Here is a tiny trained network, its code and every weight. The questions are about switching its units off for an input and a target symbol, where a switched-off unit gives its printed mean instead of its output.

import numpy as np


def w(rows, s, z=0):
    codes = np.array(rows[::2]) - 128.0
    scale = np.full(codes.shape[1], s)
    scale[-1] = z or s
    return codes * scale


def f(y):
    return y / 2 * (1 + np.tanh(0.7978845608 * (y + 0.044715 * y**3)))


def softmax(a):
    e = np.exp(a - a.max(-1, keepdims=True))
    return e / e.sum(-1, keepdims=True)


def log_softmax(a):
    a = a - a.max(-1, keepdims=True)
    return a - np.log(np.exp(a).sum(-1, keepdims=True))


def net(x, mask):
    ids = ['αβγδεθλμξπστ'.index(c) for c in x.split()]
    T = len(ids)
    res = E[ids] + P[:T]
    u = 0
    for l in range(3):
        q, k, v = (res @ M[l].T for M in (Q, K, V))
        z = softmax(np.where(np.tri(T) > 0, q @ k.T / 4**0.5, -1e9)) @ v
        res = res + np.where(mask[u], z, O[l][:, -1]) @ O[l][:, :-1]
        u += 1
        y = f(res @ A[l][:, :-1].T + A[l][:, -1])
        res = res + np.where(mask[u : u + 4], y, B[l][:, -1]) @ B[l][:, :-1]
        u += 4
    return log_softmax(res[-1] @ U[:, :-1].T + U[:, -1])


Q, K, V, O, A, B = {}, {}, {}, {}, {}, {}
E = w([
[142,170,125,162,65,116,177,101],'α',
[175,131,111,104,114,148,149,166],'β',
[126,174,176,117,90,74,217,184],'γ',
[111,106,30,105,159,89,143,170],'δ',
[152,84,110,126,93,141,137,158],'ε',
[92,118,157,95,56,149,151,203],'θ',
[110,103,120,171,171,89,150,160],'λ',
[122,130,197,117,97,188,128,180],'μ',
[174,125,144,145,191,92,125,135],'ξ',
[127,155,76,165,42,150,182,157],'π',
[80,71,127,87,57,170,231,143],'σ',
[140,251,137,77,213,196,136,128],'τ',
],0.019)
P = w([
[109,71,185,223,155,177,165,1],'0',
[122,150,58,156,205,144,112,63],'1',
[146,147,42,188,222,142,143,64],'2',
[137,153,71,214,196,136,162,72],'3',
[184,175,99,223,171,140,162,98],'4',
[181,200,105,199,168,160,139,170],'5',
[180,198,28,225,200,111,135,131],'6',
],0.0059)
Q[0] = w([
[201,139,130,152,99,142,203,2],'0.h1',
[61,191,197,60,107,89,51,145],'0.h1',
[126,154,114,172,168,255,172,211],'0.h1',
[86,87,115,185,97,146,92,51],'0.h1',
],0.0074)
K[0] = w([
[159,150,117,190,149,201,132,115],'0.h1',
[143,114,111,90,114,159,91,236],'0.h1',
[128,183,215,173,107,120,255,69],'0.h1',
[136,104,80,59,45,156,134,42],'0.h1',
],0.0076)
V[0] = w([
[120,113,81,162,140,175,109,36],'0.h1',
[146,160,182,143,112,119,185,79],'0.h1',
[1,157,142,13,89,111,128,195],'0.h1',
[81,182,151,181,99,191,63,164],'0.h1',
],0.0098)
O[0] = w([
[169,157,111,54,132,192,77,172,59],'0.h1',
[169,145,69,136,118,7,137,176,254],'0.h1',
[177,96,93,154,172,118,161,16,132],'0.h1',
[152,91,76,184,177,155,136,142,104],'0.h1',
],0.011,0.0062)
A[0] = w([
[131,132,107,208,88,63,166,45,4],'0.n1',
[86,24,141,28,102,62,85,107,93],'0.n2',
[143,213,145,160,43,81,143,124,100],'0.n3',
[79,25,99,172,2,230,112,132,29],'0.n4',
],0.0062,0.0044)
B[0] = w([
[144,137,145,88,155,169,75,138,235],'0.n1',
[160,237,182,200,174,196,186,188,120],'0.n2',
[141,89,48,125,183,113,54,100,253],'0.n3',
[254,188,106,109,134,163,100,75,136],'0.n4',
],0.0093,0.0066)
Q[1] = w([
[164,151,143,210,92,21,156,179],'1.h1',
[41,91,115,134,82,127,136,174],'1.h1',
[135,109,165,55,90,53,50,97],'1.h1',
[243,177,102,113,165,125,226,253],'1.h1',
],0.0059)
K[1] = w([
[113,204,155,247,91,136,162,173],'1.h1',
[155,239,154,186,126,99,189,107],'1.h1',
[12,119,60,154,131,254,123,55],'1.h1',
[186,220,192,216,49,94,145,85],'1.h1',
],0.0062)
V[1] = w([
[27,90,213,195,137,158,195,232],'1.h1',
[77,207,118,145,147,204,8,63],'1.h1',
[91,239,255,69,138,46,156,65],'1.h1',
[239,76,151,86,119,104,59,118],'1.h1',
],0.0063)
O[1] = w([
[138,108,86,43,192,191,100,119,24],'1.h1',
[219,249,39,206,164,197,163,211,2],'1.h1',
[253,130,124,124,162,46,176,161,76],'1.h1',
[121,254,224,139,53,129,47,72,137],'1.h1',
],0.0083,0.0043)
A[1] = w([
[117,125,155,122,130,33,198,141,219],'1.n1',
[146,2,120,240,85,105,176,241,248],'1.n2',
[138,140,98,120,51,167,95,52,4],'1.n3',
[153,108,87,140,168,64,100,135,6],'1.n4',
],0.0069,0.0038)
B[1] = w([
[178,134,47,129,158,216,40,87,246],'1.n1',
[100,251,155,86,203,131,134,73,214],'1.n2',
[210,80,144,127,212,100,237,76,127],'1.n3',
[64,75,148,121,1,170,216,117,166],'1.n4',
],0.007,0.012)
Q[2] = w([
[97,255,146,122,110,141,170,149],'2.h1',
[199,77,138,142,108,153,137,170],'2.h1',
[93,120,148,152,128,147,156,174],'2.h1',
[123,171,95,101,171,186,106,113],'2.h1',
],0.011)
K[2] = w([
[252,39,42,130,27,102,68,132],'2.h1',
[81,87,5,61,144,154,51,82],'2.h1',
[87,173,47,115,216,2,203,137],'2.h1',
[182,88,213,235,107,63,157,228],'2.h1',
],0.0057)
V[2] = w([
[176,148,240,213,207,159,123,113],'2.h1',
[186,97,76,39,78,157,120,210],'2.h1',
[119,77,73,140,211,171,151,98],'2.h1',
[176,113,81,179,153,1,131,191],'2.h1',
],0.0066)
O[2] = w([
[189,156,128,32,87,168,51,209,116],'2.h1',
[75,220,198,67,53,87,157,173,71],'2.h1',
[122,142,96,98,154,112,164,181,176],'2.h1',
[198,1,192,207,159,58,108,148,4],'2.h1',
],0.0091,0.0019)
A[2] = w([
[9,211,255,95,200,79,195,194,146],'2.n1',
[196,181,114,205,187,151,203,177,2],'2.n2',
[121,109,207,231,218,18,130,104,81],'2.n3',
[146,133,198,81,141,57,148,55,107],'2.n4',
],0.0052,0.0073)
B[2] = w([
[189,48,38,156,96,153,137,72,254],'2.n1',
[74,74,151,92,117,182,81,39,129],'2.n2',
[76,172,1,76,119,118,151,158,232],'2.n3',
[210,126,53,152,89,126,137,185,166],'2.n4',
],0.0091,0.0053)
U = w([
[70,99,151,254,95,161,130,217,209],'α',
[133,65,205,122,83,145,157,63,226],'β',
[145,20,128,160,151,168,95,133,104],'γ',
[219,206,108,204,163,179,207,206,118],'δ',
[158,143,149,112,33,176,53,115,1],'ε',
[177,102,143,117,149,234,50,131,85],'θ',
[137,71,117,90,98,134,221,152,32],'λ',
[69,69,92,74,135,167,114,212,31],'μ',
[174,79,118,125,13,129,109,169,18],'ξ',
[96,89,175,211,90,222,101,147,146],'π',
[151,143,173,66,156,53,110,59,148],'σ',
[155,80,178,108,125,124,48,232,244],'τ',
],0.0055)

Each question gives the input, a string of symbols that net reads in full, and the target symbol t.
The units are the heads (4 rows each of Q, K, V and O) and the neurons (one row each of A and B). Each row of codes is followed by its name. A weight is (code - 128) times the scale printed after its matrix; where a second scale follows, it is the last column's (O, A, B and U).
mask holds one flag per unit, layer by layer, with each layer's heads first. A switched-off unit (its flag False) gives its mean, the last column of its rows in O or B, instead of its output. The means were averaged over made-up inputs and are rounded, as every weight is.
A unit's drop is (log p(t) with every unit on - log p(t) with that unit switched off) / (log p(t) with every unit on - log p(t) with every unit switched off).
The circuit of an input: a set's keep is (log p(t) with only the set's units on - log p(t) with every unit switched off) / (log p(t) with every unit on - log p(t) with every unit switched off). Starting from the 12 units with the biggest drops (on a tie, the unit counted first), units are removed one at a time, each time the one whose removal leaves the highest keep (on an exact tie, the one counted first), for as long as the keep stays at least 0.8.
units of the circuit, in order: the units of the circuit, biggest drop first
unit that matters most: the unit with the biggest drop
k most important neurons: the k neurons with the biggest drops, biggest first
top k neurons in layer l: the k neurons of layer l with the biggest drops, biggest first
drop when u is switched off: that unit's drop, to one decimal
input δ ξ γ σ γ σ, target σ: unit that matters most : 1.n1
input σ γ γ γ γ τ σ, target σ: units of the circuit, in order : [1.n2, 1.h1]
input γ α γ β α σ π, target α: units of the circuit, in order : [0.h1, 2.h1]
input γ λ θ, target γ: 2 most important neurons : [0.n3, 0.n1]
input σ δ δ λ γ γ ε, target σ: units of the circuit, in order : [1.n2, 1.h1]
input τ ξ γ, target τ: units of the circuit, in order : [2.h1, 1.h1]
input θ θ τ α, target δ: 2 most important neurons : [0.n1, 1.n2]
input γ λ γ γ, target γ: units of the circuit, in order : [2.h1, 0.h1]
input σ σ π γ τ δ, target σ: units of the circuit, in order : [0.h1, 1.h1]
input σ γ β, target σ: units of the circuit, in order : [1.h1, 0.h1]
input γ θ θ γ, target γ: units of the circuit, in order : [0.h1, 2.h1]
input τ γ λ γ, target τ: units of the circuit, in order : [2.h1, 1.h1]
input σ τ τ γ β, target σ: units of the circuit, in order : [1.n2, 1.h1, 0.n1]
input θ μ γ, target θ: 3 most important neurons : [1.n1, 0.n1, 0.n4]
input λ α ξ δ ε π π, target α: unit that matters most : 2.h1
input α β θ τ λ δ, target α: units of the circuit, in order : [0.h1, 2.h1, 1.n1]
input τ δ δ ε ξ, target τ: 2 most important neurons : [1.n2, 1.n4]
input σ γ δ θ, target σ: units of the circuit, in order : [0.h1, 1.h1, 1.n2]
input π α δ, target α: top 2 neurons in layer 1 : [1.n1, 1.n2]
input σ γ δ γ θ λ, target σ: top 2 neurons in layer 1 : [1.n1, 1.n2]
input γ σ θ, target σ: top neuron in layer 2 : [2.n1]
input δ γ ε τ τ σ, target δ: drop when 2.n2 is switched off : -0.3
input π ξ π μ, target π: drop when 0.n4 is switched off : 0.2
input σ σ σ ε, target σ: drop when 2.n1 is switched off : 0.2
